[[ -6   4   7]
 [ -1 -32  -3]
 [-10 -40   1]
 [  7 -20  10]
 [ -5 -15  -4]
 [  9  20   8]
 [ -1  21 -12]
 [  1 -11  -5]]
->
[[ -6   4   7]
 [-10 -40   1]
 [ -5 -15  -4]
 [ -1  21 -12]]

[[ 38 -25 -26  16 -31 -25 -31]
 [-25  20  22 -10  29  21  27]
 [-15  21  20  13  18  21  18]
 [  6  -5  -4  -5   0  -5  -1]]
->
[[ 38 -25 -26  16 -31 -25 -31]
 [-15  21  20  13  18  21  18]]

[[ -6  -8   0 -19  -9  -4  -8   4]
 [ 14  26 -31  11  26 -19  11  -5]
 [ 15  24 -19  -9  -9 -18   7  -5]
 [-11 -11  -1 -20   0  13 -11  14]
 [-14 -12 -15 -15  23  -4  -8  14]
 [ -3  15 -31  10  36  38   8   6]
 [  8  20 -16   8  25  21   2   9]
 [ -9  -1 -24   2  29 -21   2   6]
 [ -4  -4   3 -20  -4  -7 -13  16]
 [ -1  -4  -1 -18 -10 -27  -4  -1]]
->
[[ -6  -8   0 -19  -9  -4  -8   4]
 [ 15  24 -19  -9  -9 -18   7  -5]
 [-14 -12 -15 -15  23  -4  -8  14]
 [  8  20 -16   8  25  21   2   9]
 [ -4  -4   3 -20  -4  -7 -13  16]]

[[-19 -33  13]
 [ 16  33  -9]
 [-15  34  27]
 [ 31  -7 -39]
 [ -6  41  19]]
->
[[-19 -33  13]
 [-15  34  27]
 [ -6  41  19]]

[[ 13   2  -9  15]
 [ -4 -14 -27  25]
 [-40 -18   3 -16]
 [ 14   8   4   4]]
->
[[ 13   2  -9  15]
 [-40 -18   3 -16]]

[[  0  -1  -1   1   0   0   0  -2  -1   0]
 [-27  26   3  -2  -3  -4   7  35   2  19]]
->
[[ 0 -1 -1  1  0  0  0 -2 -1  0]]

[[  0   0  -1   6   5]
 [  0 -20  16   9  -3]
 [  0  -5  20  -9 -17]
 [  0  11 -11   6  11]
 [  0   4  -1   3   3]
 [  0  31 -26   2  17]
 [  0  11 -11   6  11]
 [  0  10  -7   2   6]
 [  0  15 -15   7  14]
 [  0  12   7 -12 -11]
 [  0  -5  -6  16  15]
 [  0  18 -15   3  11]]
->
[[  0   0  -1   6   5]
 [  0  -5  20  -9 -17]
 [  0   4  -1   3   3]
 [  0  11 -11   6  11]
 [  0  15 -15   7  14]
 [  0  -5  -6  16  15]]

[[ 30  27]
 [-33 -30]
 [-15 -19]
 [-17 -12]
 [-21 -25]
 [ 27  21]
 [-22 -29]
 [ 29  32]
 [-20 -16]
 [-26 -25]
 [-19 -21]]
->
[[ 30  27]
 [-15 -19]
 [-21 -25]
 [-22 -29]
 [-20 -16]
 [-19 -21]]
---
[[-33  30   3]
 [-28  28 -39]]
->
[[ 30   3]
 [ 28 -39]]

[[-37  23  20   2  33]
 [ -7   7  -1   7   4]
 [ 18 -10 -32   8 -34]
 [-14  -1  21 -34   2]]
->
[[23 20]
 [ 7 -1]]

[[-40 -11  42]
 [  9  24  -3]]
->
[[-11  42]
 [ 24  -3]]

[[ 32   3  -3 -31]
 [  8  23  28  -8]
 [ -9  17  24   7]
 [-29 -11  -9  29]]
->
[[ 3 -3]
 [23 28]]

[[15 -8 38  0 -2]
 [-6  5 -1  2  1]]
->
[[-8 38]
 [ 5 -1]]

[[ 28 -32   6  36   5]
 [-21  -4 -29 -10 -31]
 [ -8 -17 -18  16 -17]]
->
[[-32   6]
 [ -4 -29]]

[[-21   9 -34]
 [-11  -7 -21]
 [ -1  11 -12]
 [-32  -5  16]]
->
[[  9 -34]
 [ -7 -21]]
